Below is a small trained network, with its code and all its weights. Each question gives an input and a class and asks what happens when units are switched off, that is, made to give their printed mean instead of their output.

import numpy as np


def w(rows, s, z=0):
    codes = np.array(rows[::2]) - 128.0
    scale = np.full(codes.shape[1], s)
    scale[-1] = z or s
    return codes * scale


def norm(h):
    return h / np.sqrt((h * h).mean(-1, keepdims=True) + 1e-5)


def f(y):
    return y / 2 * (1 + np.tanh(0.7978845608 * (y + 0.044715 * y**3)))


def log_softmax(a):
    a = a - a.max(-1, keepdims=True)
    return a - np.log(np.exp(a).sum(-1, keepdims=True))


def net(x, mask):
    res = np.array(x, float).reshape(1, 4) / 4 @ E
    u = 0
    for l in range(4):
        y = f(norm(res) @ A[l][:, :-1].T + A[l][:, -1])
        res = res + np.where(mask[u : u + 4], y, B[l][:, -1]) @ B[l][:, :-1]
        u += 4
    return log_softmax(norm(res)[-1] @ U[:, :-1].T + U[:, -1])


A, B = {}, {}
E = w([
[130,125,131,133,136,132,125,125],'x0',
[130,21,155,159,99,172,229,109],'x1',
[233,108,163,14,74,109,90,91],'x2',
[124,182,101,154,75,245,115,140],'x3',
],0.011)
A[0] = w([
[146,224,120,95,131,126,46,142,6],'L0N0',
[98,192,134,208,117,237,140,155,83],'L0N1',
[134,178,108,130,94,249,92,140,66],'L0N2',
[78,249,105,175,172,90,51,149,35],'L0N3',
],0.015,0.0018)
B[0] = w([
[123,134,101,116,103,106,82,4,218],'L0N0',
[91,50,38,145,119,156,137,148,239],'L0N1',
[123,113,199,131,79,212,140,37,224],'L0N2',
[193,173,218,105,173,136,187,186,248],'L0N3',
],0.016,0.014)
A[1] = w([
[81,208,92,157,99,141,74,97,2],'L1N0',
[152,216,127,102,158,73,70,119,121],'L1N1',
[190,185,123,96,128,117,124,252,110],'L1N2',
[173,181,146,106,97,242,125,127,26],'L1N3',
],0.025,0.0033)
B[1] = w([
[145,40,214,26,146,137,83,148,147],'L1N0',
[77,147,26,97,157,187,60,144,198],'L1N1',
[115,67,190,62,252,93,163,67,177],'L1N2',
[158,143,191,206,101,41,193,234,253],'L1N3',
],0.015,0.016)
A[2] = w([
[96,138,118,174,222,93,188,128,7],'L2N0',
[108,111,146,186,118,105,177,182,116],'L2N1',
[186,90,197,90,36,128,85,97,53],'L2N2',
[96,121,59,210,113,5,98,146,57],'L2N3',
],0.022,0.002)
B[2] = w([
[116,190,250,141,81,159,109,114,224],'L2N0',
[159,203,73,202,53,86,114,156,251],'L2N1',
[160,156,190,18,220,136,201,107,240],'L2N2',
[241,164,161,143,146,88,147,97,159],'L2N3',
],0.014,0.015)
A[3] = w([
[193,117,122,153,121,91,114,187,70],'L3N0',
[149,83,157,42,175,136,189,60,5],'L3N1',
[175,105,157,51,159,82,69,54,101],'L3N2',
[72,104,1,121,104,221,69,128,115],'L3N3',
],0.021,0.0021)
B[3] = w([
[197,237,99,109,163,169,119,138,173],'L3N0',
[106,157,201,130,229,88,83,101,251],'L3N1',
[84,44,39,130,158,167,84,119,236],'L3N2',
[124,54,5,131,18,93,75,135,204],'L3N3',
],0.013,0.017)
U = w([
[120,109,246,71,186,76,130,70,142],'0',
[183,197,221,209,33,74,192,151,42],'1',
[69,51,44,147,36,102,89,128,253],'2',
],0.011,0.0021)

Each question gives the input, the list of numbers given to net, and the class t.
The units are the neurons (one row each of A and B). Each row of codes is followed by its name. A weight is (code - 128) times the scale printed after its matrix; where a second scale follows, it is the last column's (A, B and U).
mask holds one flag per neuron, layer by layer. A switched-off neuron (its flag False) gives its mean, the last column of its row in B, instead of its output. The means were averaged over made-up inputs and are rounded, as every weight is.
A unit's drop is (log p(t) with every unit on - log p(t) with that unit switched off) / (log p(t) with every unit on - log p(t) with every unit switched off).
The circuit of an input: a set's keep is (log p(t) with only the set's units on - log p(t) with every unit switched off) / (log p(t) with every unit on - log p(t) with every unit switched off). Starting from the 12 units with the biggest drops (on a tie, the unit counted first), units are removed one at a time, each time the one whose removal leaves the highest keep (on an exact tie, the one counted first), for as long as the keep stays at least 0.8.
units of the circuit, in order: the units of the circuit, biggest drop first
most important unit: the unit with the biggest drop
top k neurons: the k neurons with the biggest drops, biggest first
top k neurons in layer l: the k neurons of layer l with the biggest drops, biggest first
drop when u is switched off: that unit's drop, to one decimal
input [6,-3,-1,4], class 1: units of the circuit, in order -> L1N3
input [-5,5,0,7], class 2: top 2 neurons -> L0N1, L0N3
input [-8,-5,-2,2], class 1: top 2 neurons -> L0N3, L1N3
input [-2,1,-6,4], class 2: top 3 neurons -> L0N1, L2N2, L1N2
input [-8,-7,-3,2], class 1: top 3 neurons -> L0N3, L1N3, L0N0
input [-1,3,7,1], class 1: top 4 neurons -> L0N1, L0N0, L0N3, L1N3
input [3,-3,2,-3], class 2: top 2 neurons -> L0N2, L1N1
input [1,-3,1,-1], class 2: units of the circuit, in order -> L1N1, L0N2
input [1,-2,4,-6], class 2: top 2 neurons in layer 0 -> L0N2, L0N3
input [3,2,0,-8], class 1: top 4 neurons -> L0N2, L0N3, L0N0, L1N0
input [6,6,-1,-7], class 1: top 3 neurons -> L0N0, L0N2, L0N3
input [-7,-5,2,0], class 2: top 3 neurons -> L0N0, L1N1, L0N2
input [7,7,-2,3], class 2: top 2 neurons -> L0N3, L1N3
input [2,-1,4,-5], class 2: top 2 neurons -> L0N2, L0N3
input [-1,-2,3,-6], class 2: top 3 neurons -> L0N2, L0N3, L0N1
input [6,2,2,4], class 1: top 2 neurons -> L1N3, L0N0
input [0,4,-7,4], class 2: top 2 neurons -> L0N1, L1N3
input [-2,3,-2,-8], class 1: most important unit -> L0N2
input [-3,-6,0,3], class 1: top 2 neurons in layer 1 -> L1N3, L1N2
input [6,6,-1,-3], class 1: most important unit -> L0N0
input [3,-6,8,-6], class 2: drop when L3N3 is switched off -> 0.0
input [0,4,-3,-4], class 1: drop when L0N2 is switched off -> 2.0
input [8,4,8,4], class 1: drop when L1N3 is switched off -> 2.6
